Where the symbols take the objects:
Q794 * Q630
Q794 § Q553
Q794 ~ Q128
Q794 % Q375
Q148 * Q867
Q148 § Q271
Q148 ~ Q615
Q148 & Q691
Q148 % Q236
Q592 § Q289
Q592 ~ Q280
Q592 $ Q368
Q592 & Q644
Q592 % Q934
Q289 § Q453
Q289 ~ Q106
Q289 & Q311
Q289 % Q258
Q262 * Q63
Q262 § Q401
Q262 ~ Q594
Q262 & Q385
Q262 % Q672
Q771 * Q624
Q771 § Q570
Q771 ~ Q229
Q771 % Q176
Q712 * Q401
Q712 ~ Q876
Q712 % Q693
Q138 * Q342
Q138 § Q583
Q138 ~ Q216
Q138 % Q882
Q342 * Q813
Q342 § Q890
Q342 ~ Q672
Q342 & Q138
Q342 % Q351
Q57 § Q701
Q57 ~ Q369
Q57 $ Q323
Q57 & Q867
Q57 % Q703
Q810 § Q736
Q810 ~ Q98
Q810 $ Q672
Q810 & Q841
Q810 % Q567
Q546 * Q517
Q546 § Q841
Q546 ~ Q575
Q546 $ Q869
Q546 & Q624
Q546 % Q310
Q311 * Q289
Q311 § Q299
Q311 ~ Q80
Q311 & Q594
Q311 % Q63
Q691 * Q148
Q691 § Q128
Q691 ~ Q176
Q691 % Q339
Q310 * Q369
Q310 § Q621
Q310 ~ Q546
Q310 $ Q552
Q310 & Q615
Q310 % Q867
Q79 * Q934
Q79 § Q63
Q79 ~ Q644
Q79 $ Q876
Q79 & Q549
Q79 % Q743
Q743 * Q158
Q743 § Q55
Q743 ~ Q79
Q743 $ Q712
Q743 & Q875
Q743 % Q337
Q236 * Q541
Q236 § Q630
Q236 ~ Q148
Q236 & Q339
Q236 % Q284
Q701 § Q592
Q701 ~ Q567
Q701 $ Q351
Q701 & Q597
Q701 % Q504
Q934 § Q258
Q934 ~ Q592
Q934 $ Q204
Q934 & Q79
Q934 % Q158
Q549 * Q79
Q549 § Q262
Q549 ~ Q219
Q549 & Q553
Q549 % Q875
Q575 * Q348
Q575 § Q371
Q575 ~ Q541
Q575 $ Q553
Q575 & Q284
Q575 % Q546
Q553 * Q549
Q553 § Q385
Q553 ~ Q571
Q553 % Q869
Q299 * Q453
Q299 ~ Q49
Q299 & Q204
Q299 % Q177
Q583 * Q890
Q583 ~ Q693
Q583 % Q248
Q517 § Q810
Q517 ~ Q348
Q517 $ Q875
Q517 & Q546
Q517 % Q369
Q444 ~ Q341
Q444 & Q304
Q444 % Q996
Q597 * Q701
Q597 § Q644
Q597 ~ Q621
Q597 $ Q882
Q597 & Q271
Q597 % Q596
Q427 ~ Q453
Q427 & Q177
Q427 % Q341
Q567 § Q280
Q567 ~ Q810
Q567 $ Q342
Q567 & Q621
Q567 % Q701
Q385 * Q262
Q385 § Q712
Q385 ~ Q43
Q385 % Q216
Q736 § Q788
Q736 ~ Q158
Q736 $ Q273
Q736 & Q337
Q736 % Q280
Q813 * Q788
Q813 § Q304
Q813 ~ Q55
Q813 & Q342
Q813 % Q80
Q304 * Q444
Q304 ~ Q360
Q304 & Q890
Q304 % Q49
Q693 * Q273
Q693 ~ Q712
Q693 % Q583
Q284 * Q575
Q284 § Q287
Q284 ~ Q236
Q284 & Q229
Q284 % Q624
Q280 § Q106
Q280 ~ Q736
Q280 $ Q890
Q280 & Q799
Q280 % Q592
Q445 * Q841
Q445 § Q285
Q445 ~ Q287
Q445 & Q570
Q445 % Q95
Q248 * Q368
Q248 ~ Q583
Q248 % Q876
Q571 * Q219
Q571 § Q43
Q571 ~ Q508
Q571 % Q553
Q128 * Q271
Q128 § Q571
Q128 ~ Q812
Q128 % Q794
Q106 § Q996
Q106 ~ Q788
Q106 & Q80
Q106 % Q289
Q176 * Q615
Q176 § Q812
Q176 ~ Q771
Q176 % Q691
Q219 * Q644
Q219 § Q594
Q219 ~ Q323
Q219 & Q571
Q219 % Q549
Q867 * Q57
Q867 § Q597
Q867 ~ Q310
Q867 $ Q508
Q867 & Q148
Q867 % Q541
Q621 * Q567
Q621 § Q799
Q621 ~ Q841
Q621 $ Q138
Q621 & Q95
Q621 % Q597
Q570 * Q445
Q570 § Q552
Q570 ~ Q375
Q570 % Q812
Q541 * Q703
Q541 § Q596
Q541 ~ Q867
Q541 $ Q571
Q541 & Q236
Q541 % Q575
Q615 * Q310
Q615 § Q95
Q615 ~ Q624
Q615 & Q176
Q615 % Q148
Q799 * Q280
Q799 § Q80
Q799 ~ Q337
Q799 $ Q583
Q799 & Q323
Q799 % Q644
Q287 * Q371
Q287 § Q875
Q287 ~ Q630
Q287 & Q375
Q287 % Q445
Q55 * Q697
Q55 § Q360
Q55 ~ Q63
Q55 & Q672
Q55 % Q813
Q258 § Q427
Q258 ~ Q289
Q258 & Q63
Q258 % Q697
Q869 * Q875
Q869 § Q216
Q869 ~ Q553
Q869 % Q552
Q644 * Q592
Q644 § Q311
Q644 ~ Q799
Q644 $ Q248
Q644 & Q219
Q644 % Q79
Q204 * Q299
Q204 ~ Q368
Q204 & Q876
Q204 % Q401
Q812 * Q95
Q812 § Q508
Q812 ~ Q570
Q812 % Q128
Q229 * Q284
Q229 § Q375
Q229 ~ Q339
Q229 % Q771
Q63 * Q258
Q63 § Q177
Q63 ~ Q311
Q63 & Q262
Q63 % Q55
Q351 * Q80
Q351 § Q368
Q351 ~ Q342
Q351 & Q882
Q351 % Q594
Q504 § Q934
Q504 ~ Q701
Q504 $ Q594
Q504 & Q596
Q504 % Q98
Q788 § Q444
Q788 ~ Q697
Q788 & Q813
Q788 % Q106
Q890 * Q304
Q890 ~ Q273
Q890 & Q583
Q890 % Q368
Q369 § Q567
Q369 ~ Q517
Q369 $ Q285
Q369 & Q310
Q369 % Q57
Q453 ~ Q996
Q453 & Q299
Q453 % Q427
Q216 * Q672
Q216 § Q693
Q216 ~ Q385
Q216 % Q138
Q49 * Q996
Q49 ~ Q304
Q49 & Q368
Q49 % Q299
Q43 * Q594
Q43 § Q876
Q43 ~ Q882
Q43 % Q385
Q360 * Q341
Q360 ~ Q177
Q360 & Q273
Q360 % Q304
Q996 ~ Q444
Q996 & Q49
Q996 % Q453
Q158 § Q697
Q158 ~ Q934
Q158 $ Q401
Q158 & Q743
Q158 % Q736
Q697 § Q341
Q697 ~ Q258
Q697 & Q55
Q697 % Q788
Q703 § Q504
Q703 ~ Q57
Q703 $ Q219
Q703 & Q541
Q703 % Q348
Q80 * Q106
Q80 § Q49
Q80 ~ Q813
Q80 & Q351
Q80 % Q311
Q594 * Q311
Q594 § Q204
Q594 ~ Q351
Q594 & Q43
Q594 % Q262
Q882 * Q351
Q882 § Q248
Q882 ~ Q138
Q882 % Q43
Q337 * Q736
Q337 § Q813
Q337 ~ Q743
Q337 $ Q693
Q337 & Q285
Q337 % Q799
Q341 ~ Q427
Q341 & Q360
Q341 % Q444
Q95 * Q621
Q95 § Q323
Q95 ~ Q445
Q95 & Q812
Q95 % Q271
Q672 * Q55
Q672 § Q273
Q672 ~ Q262
Q672 & Q216
Q672 % Q342
Q271 * Q597
Q271 § Q219
Q271 ~ Q95
Q271 & Q128
Q271 % Q630
Q401 * Q177
Q401 ~ Q204
Q401 & Q712
Q401 % Q273
Q876 * Q204
Q876 ~ Q248
Q876 % Q712
Q273 * Q360
Q273 ~ Q401
Q273 & Q693
Q273 % Q890
Q98 § Q158
Q98 ~ Q504
Q98 $ Q262
Q98 & Q371
Q98 % Q810
Q375 * Q287
Q375 § Q869
Q375 ~ Q794
Q375 % Q570
Q371 * Q98
Q371 § Q743
Q371 ~ Q596
Q371 $ Q385
Q371 & Q287
Q371 % Q841
Q323 * Q799
Q323 § Q351
Q323 ~ Q285
Q323 & Q508
Q323 % Q219
Q508 * Q323
Q508 § Q882
Q508 ~ Q552
Q508 % Q571
Q368 * Q49
Q368 ~ Q890
Q368 & Q248
Q368 % Q204
Q348 § Q98
Q348 ~ Q703
Q348 $ Q549
Q348 & Q575
Q348 % Q517
Q630 * Q596
Q630 § Q549
Q630 ~ Q271
Q630 & Q794
Q630 % Q287
Q841 * Q810
Q841 § Q337
Q841 ~ Q371
Q841 $ Q216
Q841 & Q445
Q841 % Q621
Q875 * Q743
Q875 § Q672
Q875 ~ Q549
Q875 & Q869
Q875 % Q285
Q339 * Q236
Q339 § Q794
Q339 ~ Q691
Q339 % Q229
Q285 * Q337
Q285 § Q342
Q285 ~ Q875
Q285 & Q552
Q285 % Q323
Q624 * Q546
Q624 § Q445
Q624 ~ Q284
Q624 & Q771
Q624 % Q615
Q552 * Q285
Q552 § Q138
Q552 ~ Q869
Q552 % Q508
Q596 * Q504
Q596 § Q79
Q596 ~ Q597
Q596 $ Q43
Q596 & Q630
Q596 % Q371
Q177 * Q427
Q177 ~ Q299
Q177 & Q401
Q177 % Q360

In the rows, 166 means zero.

The rows follow the links: the fewer symbols apart two objects are, the more alike their rows tend to be.

Each row is also shifted at random along 6 hidden directions that mean nothing.

Some objects, each with a row of numbers:
Q697
[195, 185, 152, 173, 188, 164, 169, 156, 177, 147, 183, 168, 161, 173, 157, 169, 153, 177, 162, 162, 174, 172, 171, 173, 175, 169, 155, 157, 168, 144, 173, 167, 182, 140, 186, 174, 161, 167, 183, 161, 173, 162, 149, 176, 155, 161, 173, 153, 175, 156, 175, 174, 181, 169, 187, 162, 168, 162, 150, 155, 178, 189, 163]
Q284
[219, 168, 181, 157, 167, 165, 105, 167, 115, 184, 159, 147, 177, 172, 157, 186, 165, 176, 156, 161, 188, 162, 164, 164, 168, 154, 159, 199, 174, 164, 156, 173, 154, 171, 154, 135, 164, 165, 145, 180, 162, 165, 183, 179, 175, 160, 154, 201, 151, 170, 149, 150, 149, 176, 153, 166, 167, 180, 170, 188, 143, 166, 176]
Q508
[119, 143, 147, 167, 158, 155, 189, 138, 193, 143, 184, 185, 147, 182, 184, 187, 170, 195, 172, 185, 152, 168, 159, 171, 150, 148, 132, 135, 135, 139, 176, 139, 172, 185, 165, 172, 175, 159, 150, 166, 183, 164, 169, 160, 138, 132, 200, 156, 178, 167, 170, 146, 148, 169, 194, 183, 164, 186, 181, 204, 169, 142, 172]
Q49
[195, 172, 173, 176, 156, 174, 151, 177, 151, 207, 150, 167, 176, 190, 173, 160, 195, 166, 177, 162, 170, 180, 155, 179, 180, 152, 190, 162, 153, 204, 170, 154, 170, 159, 151, 172, 160, 187, 153, 165, 165, 150, 149, 152, 158, 183, 181, 186, 153, 150, 154, 171, 167, 149, 128, 173, 142, 165, 156, 177, 194, 158, 173]
Q736
[251, 190, 154, 163, 178, 170, 153, 154, 169, 159, 190, 168, 161, 188, 158, 172, 165, 180, 172, 170, 171, 174, 169, 163, 170, 165, 147, 161, 163, 148, 181, 162, 188, 155, 174, 174, 160, 169, 164, 168, 174, 156, 146, 158, 142, 148, 178, 173, 171, 154, 165, 172, 175, 180, 179, 173, 169, 160, 145, 183, 180, 179, 174]
Q810
[138, 179, 183, 156, 177, 183, 135, 160, 125, 183, 191, 160, 172, 170, 155, 181, 166, 171, 172, 169, 176, 172, 177, 152, 164, 166, 145, 190, 191, 153, 158, 178, 167, 161, 166, 165, 146, 163, 161, 178, 170, 154, 157, 150, 162, 160, 167, 188, 147, 167, 140, 173, 158, 183, 175, 170, 168, 158, 154, 193, 155, 174, 178]
Q385
[94, 140, 155, 179, 172, 152, 190, 149, 182, 159, 171, 165, 164, 168, 174, 184, 178, 170, 169, 164, 154, 168, 141, 181, 166, 163, 164, 155, 154, 176, 164, 160, 150, 163, 172, 155, 168, 185, 155, 158, 170, 167, 177, 181, 171, 149, 174, 165, 164, 160, 181, 146, 163, 154, 176, 172, 168, 178, 184, 174, 165, 157, 156]
Q258
[139, 179, 159, 187, 183, 159, 161, 152, 161, 152, 156, 161, 150, 175, 165, 178, 166, 189, 157, 165, 185, 162, 169, 185, 190, 151, 149, 122, 144, 161, 161, 159, 172, 147, 178, 180, 161, 170, 185, 153, 173, 165, 152, 169, 145, 164, 202, 147, 177, 165, 186, 167, 162, 163, 168, 158, 155, 184, 154, 168, 177, 189, 159]
Q594
[194, 164, 130, 180, 160, 143, 136, 150, 196, 144, 165, 169, 151, 201, 167, 168, 180, 190, 156, 164, 157, 150, 139, 198, 180, 147, 162, 134, 111, 165, 197, 144, 187, 161, 161, 173, 186, 191, 154, 148, 174, 167, 169, 167, 139, 132, 180, 170, 190, 157, 198, 142, 164, 164, 157, 159, 169, 183, 160, 181, 189, 168, 167]
Q553
[186, 153, 167, 169, 160, 153, 164, 179, 173, 160, 138, 163, 171, 157, 168, 159, 161, 164, 153, 160, 170, 158, 161, 177, 168, 165, 186, 167, 158, 176, 163, 164, 157, 171, 162, 151, 182, 164, 169, 166, 160, 179, 186, 188, 184, 179, 151, 161, 173, 170, 179, 157, 167, 154, 152, 160, 166, 179, 178, 143, 164, 163, 159]
Q229
[138, 155, 168, 157, 173, 156, 176, 183, 170, 153, 143, 156, 171, 151, 165, 171, 160, 152, 175, 173, 172, 171, 171, 154, 164, 186, 179, 164, 173, 188, 151, 167, 143, 181, 159, 145, 170, 166, 158, 174, 159, 176, 183, 182, 185, 165, 145, 168, 166, 174, 180, 169, 178, 168, 160, 181, 175, 167, 176, 143, 149, 159, 157]
Q771
[252, 160, 195, 154, 148, 178, 196, 189, 157, 182, 132, 173, 173, 140, 185, 154, 155, 159, 170, 179, 173, 176, 192, 147, 149, 165, 177, 173, 179, 174, 148, 160, 154, 199, 154, 161, 173, 129, 168, 187, 160, 177, 180, 172, 179, 206, 169, 153, 159, 181, 144, 175, 156, 159, 153, 174, 153, 176, 187, 157, 156, 143, 170]
Q867
[193, 177, 164, 161, 157, 165, 160, 166, 166, 161, 157, 154, 158, 168, 161, 161, 180, 158, 172, 173, 161, 153, 168, 162, 175, 177, 163, 146, 156, 195, 169, 173, 161, 183, 155, 172, 168, 176, 163, 156, 160, 172, 173, 150, 158, 153, 166, 169, 171, 183, 189, 167, 171, 185, 154, 166, 179, 164, 161, 174, 153, 169, 164]
Q546
[227, 179, 165, 160, 174, 169, 178, 170, 169, 147, 152, 167, 157, 167, 168, 171, 162, 170, 179, 187, 177, 173, 185, 150, 168, 172, 152, 131, 156, 171, 159, 155, 166, 185, 161, 169, 166, 154, 164, 172, 167, 169, 162, 163, 148, 160, 182, 157, 175, 173, 176, 176, 173, 180, 166, 184, 165, 170, 157, 165, 161, 162, 169]
Q287
[189, 160, 190, 161, 174, 168, 145, 169, 127, 176, 149, 156, 173, 157, 166, 184, 157, 176, 160, 165, 189, 173, 174, 161, 165, 157, 161, 184, 176, 162, 140, 167, 148, 174, 162, 142, 164, 151, 161, 181, 163, 170, 180, 187, 178, 178, 168, 176, 152, 172, 150, 160, 150, 166, 162, 170, 159, 184, 179, 172, 146, 162, 167]
Q453
[129, 176, 160, 169, 165, 176, 163, 167, 179, 177, 203, 168, 174, 169, 151, 147, 168, 146, 160, 148, 147, 156, 156, 169, 164, 180, 179, 202, 190, 155, 187, 191, 183, 140, 177, 181, 161, 184, 180, 154, 163, 163, 158, 155, 178, 166, 138, 171, 166, 162, 162, 178, 179, 169, 177, 146, 181, 138, 156, 155, 174, 185, 167]
Q98
[169, 184, 155, 169, 191, 160, 158, 157, 160, 138, 168, 157, 154, 173, 155, 182, 160, 174, 170, 174, 184, 167, 177, 163, 183, 172, 145, 139, 161, 160, 161, 167, 169, 157, 176, 165, 157, 168, 173, 164, 169, 165, 155, 171, 153, 148, 178, 160, 173, 167, 185, 174, 177, 181, 178, 174, 171, 169, 147, 163, 162, 187, 161]
Q55
[169, 171, 191, 180, 180, 172, 164, 180, 125, 204, 126, 153, 178, 167, 172, 182, 183, 166, 178, 160, 196, 192, 163, 174, 188, 156, 187, 152, 172, 214, 136, 160, 139, 154, 165, 152, 147, 176, 162, 171, 161, 155, 156, 178, 172, 203, 189, 174, 141, 153, 155, 175, 164, 142, 129, 180, 136, 179, 165, 155, 177, 168, 157]
Q712
[187, 154, 174, 173, 156, 165, 154, 169, 160, 192, 170, 167, 180, 165, 173, 162, 174, 165, 151, 146, 159, 165, 145, 182, 161, 152, 189, 205, 173, 168, 170, 173, 162, 156, 167, 152, 174, 174, 163, 166, 164, 167, 179, 183, 188, 180, 151, 181, 155, 157, 149, 153, 156, 151, 156, 152, 163, 169, 183, 167, 170, 161, 166]
Q691
[199, 159, 177, 155, 143, 167, 159, 183, 170, 151, 143, 176, 166, 139, 172, 143, 134, 170, 139, 172, 174, 141, 193, 161, 150, 163, 169, 184, 169, 132, 165, 166, 176, 190, 160, 174, 189, 122, 188, 178, 158, 189, 191, 172, 179, 191, 150, 143, 186, 194, 160, 165, 150, 170, 164, 143, 172, 176, 181, 147, 152, 166, 170]
Q575
[196, 174, 199, 160, 169, 177, 150, 177, 124, 178, 146, 155, 169, 147, 166, 172, 151, 166, 161, 170, 194, 168, 192, 152, 168, 164, 160, 179, 187, 165, 138, 176, 153, 174, 165, 157, 158, 140, 177, 179, 159, 172, 173, 172, 176, 190, 168, 165, 154, 183, 149, 173, 154, 174, 158, 165, 161, 175, 170, 164, 144, 171, 163]
Q743
[198, 178, 173, 171, 185, 165, 161, 174, 151, 155, 144, 161, 166, 156, 162, 173, 147, 177, 158, 164, 197, 175, 182, 166, 180, 165, 165, 154, 170, 158, 149, 163, 162, 155, 177, 158, 164, 151, 182, 174, 167, 169, 161, 186, 169, 186, 175, 153, 168, 163, 167, 176, 170, 160, 163, 167, 155, 178, 159, 142, 168, 183, 159]
Q176
[211, 159, 167, 154, 149, 163, 133, 160, 154, 173, 170, 165, 166, 181, 169, 175, 174, 174, 166, 176, 162, 157, 161, 164, 156, 155, 156, 181, 153, 162, 174, 159, 170, 188, 149, 154, 174, 166, 140, 174, 169, 169, 182, 163, 158, 143, 163, 191, 164, 172, 158, 146, 149, 179, 160, 172, 172, 176, 174, 200, 157, 147, 181]
Q80
[172, 179, 167, 169, 155, 167, 103, 180, 147, 180, 153, 170, 169, 187, 161, 156, 162, 183, 154, 165, 190, 160, 171, 178, 176, 145, 174, 170, 147, 154, 178, 149, 191, 161, 151, 181, 172, 165, 164, 176, 169, 159, 158, 157, 152, 175, 169, 184, 176, 158, 154, 170, 161, 161, 137, 158, 147, 171, 145, 169, 190, 174, 184]
Q348
[175, 181, 198, 167, 175, 176, 173, 185, 126, 181, 123, 150, 170, 151, 168, 172, 173, 157, 179, 175, 198, 178, 187, 152, 184, 171, 173, 141, 177, 211, 132, 167, 139, 178, 159, 164, 150, 157, 172, 172, 157, 167, 161, 163, 170, 196, 183, 161, 151, 178, 166, 182, 167, 167, 137, 175, 152, 172, 164, 156, 154, 172, 158]
Q341
[104, 174, 153, 173, 191, 159, 121, 156, 153, 163, 188, 156, 169, 187, 146, 180, 164, 177, 162, 152, 178, 171, 152, 180, 181, 163, 160, 179, 170, 153, 174, 173, 174, 133, 177, 158, 154, 193, 162, 165, 171, 156, 153, 174, 164, 145, 157, 186, 164, 147, 169, 165, 176, 165, 171, 165, 167, 161, 145, 167, 176, 189, 168]
Q571
[193, 150, 159, 164, 145, 160, 165, 165, 184, 172, 174, 169, 171, 167, 170, 153, 175, 158, 159, 160, 144, 155, 149, 172, 157, 167, 178, 189, 163, 170, 184, 171, 170, 175, 158, 161, 184, 176, 156, 160, 163, 174, 183, 168, 179, 159, 147, 178, 169, 168, 167, 151, 163, 166, 164, 155, 178, 164, 180, 173, 165, 153, 170]
Q427
[211, 183, 154, 180, 175, 164, 167, 167, 183, 158, 168, 168, 165, 169, 158, 151, 163, 165, 156, 151, 167, 163, 165, 180, 181, 171, 178, 161, 164, 165, 179, 174, 180, 141, 181, 177, 169, 175, 188, 154, 166, 167, 155, 172, 167, 173, 161, 155, 180, 158, 179, 178, 181, 161, 166, 147, 165, 159, 150, 141, 184, 189, 157]
Q597
[214, 180, 180, 164, 147, 175, 164, 175, 161, 168, 151, 167, 161, 153, 167, 142, 159, 162, 151, 167, 170, 145, 188, 160, 166, 165, 167, 163, 167, 164, 166, 176, 174, 180, 160, 187, 175, 143, 192, 160, 159, 179, 174, 151, 166, 187, 168, 149, 177, 191, 169, 176, 158, 177, 156, 142, 169, 165, 165, 158, 154, 175, 167]
Q63
[168, 176, 158, 176, 175, 157, 131, 175, 163, 163, 160, 153, 172, 169, 150, 154, 161, 160, 145, 146, 176, 154, 157, 184, 184, 173, 186, 181, 170, 171, 176, 183, 171, 138, 171, 161, 170, 183, 181, 155, 159, 171, 166, 181, 182, 174, 141, 172, 174, 161, 179, 169, 180, 160, 152, 145, 171, 160, 153, 135, 175, 193, 159]
Q204
[156, 158, 172, 181, 149, 168, 188, 170, 178, 177, 154, 178, 168, 161, 180, 153, 171, 170, 157, 161, 161, 165, 162, 180, 165, 151, 182, 160, 156, 170, 169, 159, 169, 163, 170, 183, 174, 159, 179, 161, 168, 169, 165, 165, 167, 194, 181, 152, 168, 166, 158, 166, 157, 148, 158, 154, 152, 172, 177, 159, 184, 161, 162]
Q788
[229, 185, 184, 170, 169, 186, 184, 180, 152, 189, 152, 172, 173, 166, 174, 159, 168, 165, 175, 169, 180, 184, 183, 159, 172, 162, 178, 158, 176, 182, 156, 160, 170, 161, 169, 179, 155, 155, 178, 173, 165, 158, 143, 160, 159, 201, 186, 156, 158, 159, 149, 188, 172, 157, 152, 172, 145, 162, 156, 157, 180, 169, 166]
Q148
[124, 158, 182, 163, 150, 169, 154, 151, 146, 161, 176, 167, 157, 151, 171, 174, 153, 181, 147, 176, 169, 145, 182, 162, 150, 151, 135, 177, 167, 125, 160, 171, 169, 186, 167, 175, 170, 132, 178, 171, 170, 179, 184, 156, 163, 160, 181, 158, 170, 194, 153, 153, 130, 182, 185, 148, 173, 181, 182, 197, 137, 165, 176]
Q79
[195, 178, 153, 182, 178, 156, 195, 152, 192, 127, 162, 169, 148, 154, 164, 161, 150, 177, 151, 160, 168, 155, 173, 176, 175, 168, 153, 133, 157, 145, 167, 170, 174, 155, 190, 181, 174, 153, 202, 150, 166, 180, 164, 177, 157, 169, 182, 124, 192, 176, 197, 170, 169, 171, 187, 148, 173, 173, 164, 145, 164, 190, 147]

From each start, follow one symbol. Which object do you reach?
Answer with the object's name.
---
[133, 159, 152, 172, 189, 149, 141, 172, 168, 155, 157, 159, 174, 176, 158, 180, 163, 171, 166, 158, 180, 175, 149, 179, 178, 169, 183, 172, 159, 173, 166, 159, 159, 145, 168, 139, 169, 188, 153, 170, 165, 162, 167, 196, 179, 159, 147, 182, 164, 147, 179, 161, 182, 150, 157, 178, 165, 171, 162, 145, 179, 172, 162]
~ Q262
---
[136, 152, 164, 185, 169, 155, 151, 144, 154, 163, 166, 166, 160, 169, 172, 183, 165, 195, 143, 155, 174, 158, 151, 190, 171, 136, 149, 167, 149, 143, 164, 161, 166, 151, 179, 160, 171, 162, 173, 159, 174, 167, 171, 183, 163, 162, 190, 162, 168, 162, 164, 143, 142, 156, 172, 150, 157, 192, 181, 184, 166, 171, 163]
* Q63
---
[179, 153, 153, 169, 173, 149, 159, 170, 178, 146, 149, 173, 166, 168, 170, 173, 151, 185, 154, 164, 180, 171, 163, 179, 166, 156, 174, 160, 150, 149, 165, 148, 166, 161, 169, 149, 180, 161, 163, 175, 168, 172, 173, 197, 169, 167, 162, 160, 179, 155, 174, 155, 167, 151, 166, 172, 160, 184, 173, 147, 178, 164, 165]
§ Q693
---
[192, 155, 159, 158, 166, 157, 150, 189, 181, 164, 155, 171, 177, 171, 166, 160, 155, 165, 165, 166, 171, 172, 163, 168, 160, 167, 192, 187, 162, 162, 176, 154, 170, 167, 157, 150, 180, 168, 155, 181, 165, 167, 172, 185, 178, 173, 141, 177, 172, 152, 160, 164, 177, 152, 155, 174, 161, 166, 167, 146, 184, 156, 174]
* Q342
---
[199, 146, 168, 170, 164, 169, 192, 158, 171, 196, 190, 169, 184, 172, 172, 173, 187, 154, 176, 149, 141, 185, 136, 173, 156, 167, 183, 204, 186, 181, 170, 173, 156, 153, 173, 146, 161, 192, 147, 164, 167, 156, 171, 179, 185, 164, 153, 187, 143, 145, 147, 156, 168, 153, 173, 173, 166, 158, 185, 180, 172, 148, 164]
% Q583
---
[171, 188, 168, 171, 178, 160, 117, 169, 140, 149, 146, 150, 157, 167, 151, 168, 156, 180, 151, 164, 196, 148, 178, 173, 191, 165, 157, 149, 155, 163, 161, 172, 170, 158, 166, 168, 164, 162, 181, 160, 162, 174, 165, 169, 159, 165, 171, 163, 178, 176, 184, 169, 166, 177, 153, 152, 168, 177, 148, 155, 161, 196, 162]
§ Q934
---
[209, 182, 177, 166, 169, 178, 121, 180, 138, 199, 174, 163, 181, 180, 157, 160, 166, 169, 161, 151, 179, 173, 166, 171, 173, 156, 180, 204, 182, 159, 173, 170, 182, 144, 164, 166, 160, 173, 166, 174, 165, 153, 151, 164, 170, 183, 153, 192, 157, 148, 140, 178, 170, 160, 147, 157, 154, 156, 148, 165, 184, 179, 180]
% Q996
---
[199, 154, 134, 162, 156, 159, 207, 168, 233, 134, 179, 190, 162, 170, 176, 148, 156, 165, 170, 174, 137, 167, 161, 167, 148, 175, 174, 158, 149, 148, 192, 152, 186, 174, 169, 176, 188, 161, 168, 164, 171, 175, 169, 171, 161, 157, 158, 148, 192, 160, 181, 165, 181, 160, 186, 171, 175, 163, 171, 150, 185, 151, 166]
§ Q248
---
[206, 181, 166, 166, 170, 160, 152, 171, 166, 145, 157, 155, 163, 151, 152, 155, 154, 161, 149, 159, 176, 148, 177, 166, 177, 177, 167, 168, 170, 161, 166, 183, 168, 163, 171, 166, 174, 160, 188, 157, 155, 182, 175, 176, 175, 170, 151, 154, 179, 183, 185, 170, 173, 178, 167, 146, 181, 165, 158, 143, 153, 190, 156]
& Q630
---
[197, 183, 191, 171, 156, 186, 163, 164, 134, 202, 157, 169, 164, 173, 177, 164, 182, 172, 173, 172, 177, 174, 180, 161, 172, 149, 157, 153, 166, 178, 155, 161, 171, 173, 159, 188, 151, 155, 168, 169, 168, 156, 149, 138, 145, 187, 201, 167, 155, 170, 146, 176, 150, 167, 148, 165, 145, 168, 157, 194, 169, 165, 174]
§ Q106
---
[95, 163, 167, 169, 158, 180, 206, 169, 195, 175, 203, 181, 176, 147, 164, 136, 160, 140, 162, 148, 135, 162, 164, 165, 149, 184, 183, 206, 202, 148, 180, 196, 179, 148, 186, 191, 163, 166, 193, 156, 164, 167, 161, 155, 189, 185, 140, 153, 166, 164, 154, 184, 177, 160, 189, 141, 181, 134, 172, 145, 171, 177, 163]
& Q204
---
[135, 176, 171, 153, 162, 166, 87, 171, 125, 176, 163, 149, 168, 185, 149, 175, 172, 169, 166, 174, 183, 152, 167, 161, 175, 162, 157, 175, 158, 173, 171, 167, 168, 178, 140, 158, 162, 178, 141, 174, 163, 162, 172, 147, 157, 143, 154, 205, 161, 175, 163, 159, 160, 187, 144, 170, 173, 167, 147, 192, 153, 171, 184]
§ Q621
---
[199, 182, 163, 157, 159, 168, 141, 176, 167, 153, 151, 167, 157, 175, 164, 158, 158, 173, 166, 185, 179, 155, 187, 161, 172, 167, 158, 143, 146, 163, 174, 155, 181, 185, 150, 182, 174, 152, 167, 172, 167, 170, 162, 149, 144, 161, 171, 163, 184, 177, 174, 175, 168, 181, 153, 169, 164, 168, 147, 168, 170, 169, 175]
% Q597
---
[122, 151, 159, 156, 172, 156, 168, 176, 177, 146, 151, 168, 167, 165, 170, 179, 157, 168, 179, 184, 172, 173, 170, 158, 160, 175, 166, 155, 156, 170, 160, 152, 154, 185, 155, 151, 172, 165, 147, 181, 168, 171, 173, 177, 169, 154, 157, 170, 170, 166, 175, 162, 174, 165, 165, 188, 168, 174, 171, 159, 163, 150, 168]
% Q812
---
[76, 142, 165, 173, 176, 161, 211, 121, 161, 172, 205, 152, 159, 168, 174, 208, 206, 161, 187, 167, 135, 171, 135, 168, 163, 172, 132, 150, 173, 194, 153, 180, 130, 172, 177, 151, 148, 199, 142, 146, 173, 160, 177, 160, 165, 123, 191, 176, 141, 174, 179, 138, 150, 180, 201, 179, 184, 170, 193, 223, 132, 152, 151]
& Q794
---
[113, 170, 154, 172, 177, 162, 201, 186, 208, 149, 165, 167, 173, 147, 158, 139, 155, 137, 163, 151, 153, 166, 162, 172, 174, 197, 202, 169, 183, 178, 172, 185, 167, 144, 182, 176, 168, 178, 192, 152, 158, 172, 159, 179, 191, 185, 133, 143, 178, 160, 189, 187, 202, 152, 167, 156, 177, 145, 160, 104, 181, 187, 148]
* Q427
